Below are the code and all the weights of a small trained network. Each question names an input and a target symbol and asks about switching units off, where a switched-off unit gives its printed mean instead of its output.

import numpy as np


def w(rows, s, z=0):
    codes = np.array(rows[::2]) - 128.0
    scale = np.full(codes.shape[1], s)
    scale[-1] = z or s
    return codes * scale


def f(y):
    return np.maximum(y, 0)


def softmax(a):
    e = np.exp(a - a.max(-1, keepdims=True))
    return e / e.sum(-1, keepdims=True)


def log_softmax(a):
    a = a - a.max(-1, keepdims=True)
    return a - np.log(np.exp(a).sum(-1, keepdims=True))


def net(x, mask):
    ids = ['Ωδεηξστ'.index(c) for c in x.split()]
    T = len(ids)
    res = E[ids] + P[:T]
    u = 0
    for l in range(2):
        q, k, v = (res @ M[l].T for M in (Q, K, V))
        z = softmax(np.where(np.tri(T) > 0, q @ k.T / 2**0.5, -1e9)) @ v
        res = res + np.where(mask[u], z, O[l][:, -1]) @ O[l][:, :-1]
        u += 1
        y = f(res @ A[l][:, :-1].T + A[l][:, -1])
        res = res + np.where(mask[u : u + 12], y, B[l][:, -1]) @ B[l][:, :-1]
        u += 12
    return log_softmax(res[-1] @ U[:, :-1].T + U[:, -1])


Q, K, V, O, A, B = {}, {}, {}, {}, {}, {}
E = w([
[132,116,155],'Ω',
[189,166,160],'δ',
[87,77,40],'ε',
[221,85,64],'η',
[74,226,179],'ξ',
[218,53,150],'σ',
[252,71,120],'τ',
],0.019)
P = w([
[38,255,91],'0',
[100,112,184],'1',
[126,64,189],'2',
[117,76,184],'3',
[118,85,174],'4',
[117,76,175],'5',
[111,83,173],'6',
[100,88,162],'7',
[104,95,168],'8',
[83,113,169],'9',
[77,106,178],'10',
[87,97,160],'11',
],0.0084)
Q[0] = w([
[196,66,36],'0.h0',
[57,254,96],'0.h0',
],0.0081)
K[0] = w([
[101,13,53],'0.h0',
[114,182,103],'0.h0',
],0.011)
V[0] = w([
[140,125,255],'0.h0',
[126,170,200],'0.h0',
],0.0091)
O[0] = w([
[254,87,192,254],'0.h0',
[121,111,230,219],'0.h0',
],0.0066,0.0044)
A[0] = w([
[138,187,69,207],'0.n0',
[171,154,88,49],'0.n1',
[199,118,102,135],'0.n2',
[174,88,109,33],'0.n3',
[163,2,141,139],'0.n4',
[175,221,241,138],'0.n5',
[151,155,217,221],'0.n6',
[146,100,125,137],'0.n7',
[151,137,148,62],'0.n8',
[208,165,51,52],'0.n9',
[131,74,102,40],'0.n10',
[100,176,151,5],'0.n11',
],0.012,0.003)
B[0] = w([
[181,111,119,140],'0.n0',
[161,193,165,139],'0.n1',
[96,198,182,172],'0.n2',
[79,65,170,160],'0.n3',
[43,62,21,203],'0.n4',
[119,27,36,254],'0.n5',
[92,2,99,233],'0.n6',
[75,167,67,150],'0.n7',
[156,228,83,147],'0.n8',
[207,29,177,156],'0.n9',
[86,103,180,146],'0.n10',
[64,95,177,153],'0.n11',
],0.0066,0.018)
Q[1] = w([
[48,98,113],'1.h0',
[181,246,141],'1.h0',
],0.012)
K[1] = w([
[118,184,152],'1.h0',
[198,7,171],'1.h0',
],0.013)
V[1] = w([
[81,95,44],'1.h0',
[10,126,165],'1.h0',
],0.013)
O[1] = w([
[9,151,157,253],'1.h0',
[131,182,11,174],'1.h0',
],0.014,0.023)
A[1] = w([
[129,194,220,76],'1.n0',
[181,61,76,254],'1.n1',
[31,181,8,118],'1.n2',
[86,129,141,216],'1.n3',
[199,171,98,52],'1.n4',
[31,61,119,126],'1.n5',
[43,3,131,170],'1.n6',
[183,149,3,18],'1.n7',
[50,95,87,190],'1.n8',
[228,223,235,73],'1.n9',
[150,228,168,110],'1.n10',
[162,177,112,78],'1.n11',
],0.0076,0.0054)
B[1] = w([
[126,144,143,129],'1.n0',
[224,161,87,144],'1.n1',
[114,30,102,255],'1.n2',
[219,88,116,174],'1.n3',
[152,121,253,128],'1.n4',
[160,228,135,244],'1.n5',
[130,222,140,254],'1.n6',
[45,138,193,138],'1.n7',
[212,83,151,231],'1.n8',
[135,197,174,130],'1.n9',
[223,118,181,128],'1.n10',
[53,145,186,128],'1.n11',
],0.0064,0.047)
U = w([
[242,156,55,144],'Ω',
[87,104,193,253],'δ',
[52,142,183,80],'ε',
[58,3,255,15],'η',
[103,82,109,139],'ξ',
[208,210,95,115],'σ',
[183,8,170,209],'τ',
],0.0071,0.0029)

Each question gives the input, a string of symbols that net reads in full, and the target symbol t.
The units are the heads (2 rows each of Q, K, V and O) and the neurons (one row each of A and B). Each row of codes is followed by its name. A weight is (code - 128) times the scale printed after its matrix; where a second scale follows, it is the last column's (O, A, B and U).
mask holds one flag per unit, layer by layer, with each layer's heads first. A switched-off unit (its flag False) gives its mean, the last column of its rows in O or B, instead of its output. The means were averaged over made-up inputs and are rounded, as every weight is.
A unit's drop is (log p(t) with every unit on - log p(t) with that unit switched off) / (log p(t) with every unit on - log p(t) with every unit switched off).
The circuit of an input: a set's keep is (log p(t) with only the set's units on - log p(t) with every unit switched off) / (log p(t) with every unit on - log p(t) with every unit switched off). Starting from the 12 units with the biggest drops (on a tie, the unit counted first), units are removed one at a time, each time the one whose removal leaves the highest keep (on an exact tie, the one counted first), for as long as the keep stays at least 0.8.
circuit, biggest first: the units of the circuit, biggest drop first
top k neurons: the k neurons with the biggest drops, biggest first
k most important neurons of layer l: the k neurons of layer l with the biggest drops, biggest first
input η η Ω, target η: circuit, biggest first => [1.h0]
input τ ξ ξ δ ξ, target τ: circuit, biggest first => [0.n5; 0.h0; 1.h0; 0.n4]
input η τ η τ Ω Ω ξ τ τ τ η ξ, target η: circuit, biggest first => [0.h0; 1.h0; 0.n6]
input δ Ω ξ δ τ ξ Ω ξ Ω τ, target δ: top 4 neurons => [0.n5; 1.n2; 0.n2; 0.n9]
input η τ δ ξ ξ τ Ω τ σ σ, target η: circuit, biggest first => [1.h0; 0.h0]
input σ ξ σ τ Ω Ω τ ξ Ω δ τ, target σ: 2 most important neurons of layer 0 => [0.n4; 0.n5]
input ε Ω ε ξ ξ ξ τ ξ η σ, target ε: top 4 neurons => [0.n0; 0.n2; 1.n5; 0.n3]
input ε ξ η Ω ξ ε ξ Ω, target ε: circuit, biggest first => [1.h0; 0.h0]
input ε τ Ω ξ Ω Ω ξ ε σ, target ε: circuit, biggest first => [0.h0; 1.h0]
input Ω τ τ, target Ω: circuit, biggest first => [0.n4; 1.h0; 1.n1]
input δ ξ σ ξ δ τ ξ η ξ η, target δ: circuit, biggest first => [0.n5; 0.h0; 1.h0; 0.n2]
input ξ ξ Ω ξ ξ ξ Ω, target ξ: circuit, biggest first => [1.h0; 1.n2; 0.n5]
input σ η τ, target σ: 2 most important neurons of layer 0 => [0.n4; 0.n9]
input η η Ω ξ, target η: 4 most important neurons of layer 0 => [0.n6; 0.n0; 0.n4; 0.n9]
input ξ Ω σ, target ξ: 2 most important neurons of layer 0 => [0.n5; 0.n11]
input ξ δ ξ η τ ξ τ τ Ω, target ξ: top 4 neurons => [0.n9; 1.n2; 0.n11; 0.n5]
input ε Ω τ σ ε Ω, target ε: circuit, biggest first => [1.h0]
input η Ω δ ξ ξ ξ η, target η: circuit, biggest first => [0.h0; 1.h0; 0.n6; 0.n9]
input ξ ξ ξ σ ξ ξ τ τ, target ξ: circuit, biggest first => [1.h0; 1.n2; 0.n11; 1.n7]
input ε ξ ξ τ Ω ξ τ η η δ η, target ε: top 2 neurons => [0.n0; 0.n2]
input τ τ Ω τ η ξ η, target τ: top neuron => [0.n6]
input η ξ δ, target η: top 3 neurons => [0.n0; 0.n9; 1.n8]
input η ξ τ ξ τ τ, target η: top 3 neurons => [0.n0; 0.n9; 0.n2]
input δ ξ η ξ σ, target δ: top 3 neurons => [0.n5; 0.n2; 1.n2]
input ξ η ξ η, target ξ: circuit, biggest first => [1.h0; 1.n2; 1.n7]
input Ω τ ξ, target Ω: 3 most important neurons of layer 0 => [0.n5; 0.n6; 0.n4]
input η ξ σ δ η ξ τ ξ ξ Ω, target η: top 2 neurons => [0.n0; 0.n9]
input σ ξ η ξ Ω, target σ: top 3 neurons => [1.n2; 0.n5; 0.n9]
